The rows lie along a hidden order. The number after each row says roughly how far along it the row is, from 0 to 9. A new part has a new order.
[ 29   3 -14  -8  85 -34   3  11 -53  -2 -27  -5   1  -9 -19  -8 -15  10
  13 -24  37   9   2   4  23  -8  41  10  20]
9
[ 19   1  -7 -21 -29  41 -45   0 -16 -46  -3   8  -9  -6  19  23  27  19
  18 -31   0  -8  14   3   0  44  23   3  32]
8
[ 18   1 -29   2  71  15  13   8   1 -41 -18   4   5  -6 -14  -8 -13  -3
   0 -25  16  -2   4  -4  27  41  44   8  20]
7
[  4   8   1 -11  30 -27 -36  13 -21   2  -2 -13  -6   6   7  18   3  18
   6 -19   0  17  -2   1 -13 -38  37 -12   8]
5
[ 10   0  23  -2 -35   9 -18  -9 -11   0   0   0   5  -8  11  -1   5   6
   6  16 -15  13   8   2   6 -12   4 -10  15]
6
[ 20 -11 -11   0  75  50  -7  -2  35 -18   3  14  -4  20   5  -3  -4  16
 -21 -31  48   9  19  -1 -23 -12  29  11   8]
1
[ 33  -2   3 -15  12 -48 -14 -10  22 -24  -2   5   8  55  37   3  17  14
  -2  -3  -2   8 -28  -4  33   5  13 -12  33]
2
[  4   8 -22 -13  66 -43 -38  11 -41  52 -13 -17  -1   7  10  12 -27  17
  12   7  34  32  -9   2   4 -41  32   6   2]
7
[  8   1  -4 -12  41 -57  14  13 -18  19  -9  -4  -4  22  30  38 -12  10
  17  -7  -2   6 -14   1   6 -31  -8  -7   1]
7
[ 33  -5  50   1   0   4  18  -4  13 -27 -11  -2  13  -4  25  14  -7  32
   0  20  11   8  32   3  13   5 -15  -6   6]
8
[ 12 -10 -22   2  66  13 -19  -3   1  19   1  -9  -9  -3  -1  23   9  12
 -17 -12  -5  21 -24   2 -42 -12  61  -3   8]
0
[ 12   0  -9  -7  32 -29   0   6   3  14  -7  -1   0  27  14  36  -4   2
   5 -16 -14   1 -18  -4  -2  -5  13  -1   9]
5
[-10 -20   8 -11  27 -32 -16   8  13  49   6  -6  14  56  23  36   0   4
   1   5 -20   0 -25   5 -26   6  82  11 -12]
1
[-30   6  39  -5  67 -13 -27  32  -4 -44  -4 -14  -8  27  53  12 -21  48
   9  -1  13  28  -5   3 -24 -69  55 -13  15]
5
[  6   0  48 -13  44 -20   5  38  -7 -43 -13 -12  -9  16  45  48 -36  43
  27  -7  14  10   4   5 -19 -42  52 -27  11]
9
[-18 -17 -54  -2  62  17 -44   8  -9  -3   0  -3  -6  39  23 -11  15  -8
   7 -72  23  25  -2   0  -1  -2  73 -12  -2]
0
[ 10  14   0 -16 -40  13 -52 -28 -37 -12   6  -4  -6 -35  39  -6  16  -4
  11  -4 -21  31 -11  10 -13 -44  67  -8  19]
8
[ 18   1  -4 -12  25  -4  21  30   8 -52  18   0   8   4  37 -15  -5  10
 -10  26  43 -10  21   6  -7 -40   9   2   5]
3
[ 45  -5   5 -13  -5  78 -49 -20   8 -18 -19   7  -1 -12  12  56 -18  34
   5 -11  -9   5  -4  -2  -9  96  34  14   0]
8
[ 32  -3 -81  -1  28 -38 -26 -34  39  39 -11  12   5  44  24   6 -20   2
  -4 -44  21 -16 -32 -17  67  63  -1   7  47]
2
[ 16   8 -39  -6  43  18 -23  15 -21  33 -12  -3  -7   7   4  -3 -14  15
 -10   8  23  16  -3   3   4 -28  28  -4  14]
8
[ 15 -11  16  -6  69   5 -22  12  24 -17   4   2  -6  41   3  10  17  27
  -8 -38  34  16   2  -2  -9   5  52   3   5]
1
[ 11  -1   6  -5  52   8 -42 -12  -9 -44   3 -10   0  -1  21 -10  17  21
  -3   2   5  24 -23   4 -33 -25  61  -5  21]
1
